Below is a small trained network, with its code and all its weights. Each question gives an input and a target symbol and asks what happens when units are switched off, that is, made to give their printed mean instead of their output.

import numpy as np


def w(rows, s, z=0):
    codes = np.array(rows[::2]) - 128.0
    scale = np.full(codes.shape[1], s)
    scale[-1] = z or s
    return codes * scale


def norm(h):
    return h / np.sqrt((h * h).mean(-1, keepdims=True) + 1e-5)


def f(y):
    return np.maximum(y, 0)


def softmax(a):
    e = np.exp(a - a.max(-1, keepdims=True))
    return e / e.sum(-1, keepdims=True)


def log_softmax(a):
    a = a - a.max(-1, keepdims=True)
    return a - np.log(np.exp(a).sum(-1, keepdims=True))


def net(x, mask):
    ids = ['γηθλτψω'.index(c) for c in x.split()]
    T = len(ids)
    res = E[ids] + P[:T]
    r = norm(res)
    for j in range(3):
        rows = slice(4 * j, 4 * j + 4)
        q, k, v = (r @ M[0][rows].T for M in (Q, K, V))
        z = softmax(np.where(np.tri(T) > 0, q @ k.T / 4**0.5, -1e9)) @ v
        o = O[0][rows]
        res = res + np.where(mask[j], z, o[:, -1]) @ o[:, :-1]
    y = f(norm(res) @ A[0][:, :-1].T + A[0][:, -1])
    res = res + np.where(mask[3:15], y, B[0][:, -1]) @ B[0][:, :-1]
    return log_softmax(norm(res)[-1] @ U[:, :-1].T + U[:, -1])


Q, K, V, O, A, B = {}, {}, {}, {}, {}, {}
E = w([
[68,141,84,155],'γ',
[60,155,95,154],'η',
[253,131,210,52],'θ',
[78,145,107,131],'λ',
[73,194,89,164],'τ',
[127,176,63,103],'ψ',
[137,79,90,110],'ω',
],0.0072)
P = w([
[230,113,198,125],'0',
[104,124,70,245],'1',
[1,89,89,121],'2',
[123,57,73,233],'3',
[65,82,152,81],'4',
[136,40,67,203],'5',
[95,78,156,104],'6',
[150,38,66,194],'7',
[86,92,161,123],'8',
],0.0055)
Q[0] = w([
[168,111,108,120],'H0',
[126,119,188,169],'H0',
[81,156,142,41],'H0',
[97,122,178,9],'H0',
[120,102,121,162],'H1',
[153,153,159,36],'H1',
[56,133,162,101],'H1',
[237,98,68,194],'H1',
[49,170,147,156],'H2',
[143,144,125,166],'H2',
[190,141,123,123],'H2',
[159,117,154,107],'H2',
],0.011)
K[0] = w([
[197,128,181,170],'H0',
[57,161,114,137],'H0',
[88,21,91,36],'H0',
[80,7,74,99],'H0',
[246,114,110,166],'H1',
[70,119,100,127],'H1',
[102,2,29,58],'H1',
[165,199,220,171],'H1',
[68,171,98,140],'H2',
[88,199,103,223],'H2',
[165,183,120,164],'H2',
[245,188,106,100],'H2',
],0.0074)
V[0] = w([
[158,2,91,133],'H0',
[81,85,212,181],'H0',
[114,45,43,155],'H0',
[103,68,131,67],'H0',
[53,155,248,141],'H1',
[140,40,154,220],'H1',
[94,185,48,179],'H1',
[77,98,148,163],'H1',
[191,134,141,158],'H2',
[88,154,192,190],'H2',
[186,110,146,166],'H2',
[79,109,77,119],'H2',
],0.0086)
O[0] = w([
[67,106,62,158,38],'H0',
[142,89,109,219,144],'H0',
[53,136,65,118,104],'H0',
[164,76,83,109,4],'H0',
[208,36,127,193,119],'H1',
[63,179,102,253,179],'H1',
[63,96,194,114,237],'H1',
[150,170,157,201,137],'H1',
[93,115,106,118,68],'H2',
[198,126,154,126,192],'H2',
[56,116,98,130,73],'H2',
[150,111,174,64,231],'H2',
],0.0061,0.0036)
A[0] = w([
[140,213,205,161,179],'N0',
[116,188,76,127,236],'N1',
[106,162,124,137,213],'N2',
[11,114,202,121,2],'N3',
[175,80,49,141,183],'N4',
[97,130,144,19,130],'N5',
[110,76,90,106,203],'N6',
[193,112,200,98,89],'N7',
[151,149,102,66,30],'N8',
[71,116,95,107,116],'N9',
[109,177,137,2,19],'N10',
[148,224,136,142,205],'N11',
],0.0084,0.00085)
B[0] = w([
[90,39,150,56,234],'N0',
[126,79,178,63,170],'N1',
[153,119,136,78,166],'N2',
[210,84,105,127,255],'N3',
[165,150,154,75,159],'N4',
[139,237,162,169,198],'N5',
[94,171,123,103,153],'N6',
[2,74,114,90,202],'N7',
[172,144,145,188,145],'N8',
[147,131,118,60,178],'N9',
[149,216,152,220,194],'N10',
[107,78,78,97,182],'N11',
],0.0051,0.0057)
U = w([
[51,146,83,241,126],'γ',
[147,126,143,207,5],'η',
[203,130,61,67,63],'θ',
[187,109,88,167,181],'λ',
[108,72,207,79,106],'τ',
[129,254,163,124,177],'ψ',
[42,159,30,77,125],'ω',
],0.0094,0.0015)

Each question gives the input, a string of symbols that net reads in full, and the target symbol t.
The units are the heads (4 rows each of Q, K, V and O) and the neurons (one row each of A and B). Each row of codes is followed by its name. A weight is (code - 128) times the scale printed after its matrix; where a second scale follows, it is the last column's (O, A, B and U).
mask holds one flag per unit, heads first, then neurons. A switched-off unit (its flag False) gives its mean, the last column of its rows in O or B, instead of its output. The means were averaged over made-up inputs and are rounded, as every weight is.
A unit's drop is (log p(t) with every unit on - log p(t) with that unit switched off) / (log p(t) with every unit on - log p(t) with every unit switched off).
The circuit of an input: a set's keep is (log p(t) with only the set's units on - log p(t) with every unit switched off) / (log p(t) with every unit on - log p(t) with every unit switched off). Starting from the 12 units with the biggest drops (on a tie, the unit counted first), units are removed one at a time, each time the one whose removal leaves the highest keep (on an exact tie, the one counted first), for as long as the keep stays at least 0.8.
units of the circuit, in order: the units of the circuit, biggest drop first
unit that matters most: the unit with the biggest drop
k most important neurons: the k neurons with the biggest drops, biggest first
which heads matter: for each layer, one digit per head in row order, 1 if its drop is at least 0.15 and else 0, layers parted by /
input ψ τ γ ψ, target ψ: which heads matter -> 000
input τ ψ θ η λ τ τ ψ, target τ: units of the circuit, in order -> [H0 N7]
input γ ω τ ω λ ψ γ γ θ, target θ: which heads matter -> 111
input ψ η ω γ λ ω, target ψ: which heads matter -> 000
input θ λ ω γ τ, target ω: unit that matters most -> H0
input ψ γ τ ψ λ ω λ, target ω: which heads matter -> 110
input γ η γ θ, target γ: which heads matter -> 001
input ψ λ τ ψ λ, target ψ: 3 most important neurons -> [N5 N10 N0]
input ψ ψ γ γ τ ω η, target ω: which heads matter -> 110
input ω γ τ τ, target ω: which heads matter -> 010
input ψ τ τ ω, target ψ: units of the circuit, in order -> [H1 N10 N5]
input ω τ τ γ, target ω: which heads matter -> 010
input τ ψ η, target ψ: 3 most important neurons -> [N5 N10 N7]
input γ γ τ ψ τ θ ψ ψ, target γ: units of the circuit, in order -> [H1]
input ψ θ λ τ γ η θ τ, target ψ: units of the circuit, in order -> [H1 H0 N10 H2]
input τ θ ψ τ θ, target ψ: which heads matter -> 101
input ψ τ λ τ γ τ, target ψ: units of the circuit, in order -> [H1 N10]
input γ ψ τ γ τ λ τ θ, target γ: units of the circuit, in order -> [H1 H2 H0]
input λ τ τ λ θ τ ω τ θ, target ω: units of the circuit, in order -> [H2 H0]
input λ τ γ η τ ψ η λ, target λ: units of the circuit, in order -> [H1]
input ψ ψ τ τ ω λ γ, target ω: which heads matter -> 100
input λ ω ψ η, target λ: which heads matter -> 010
input λ λ ω ω θ, target ω: units of the circuit, in order -> [H0 H2]
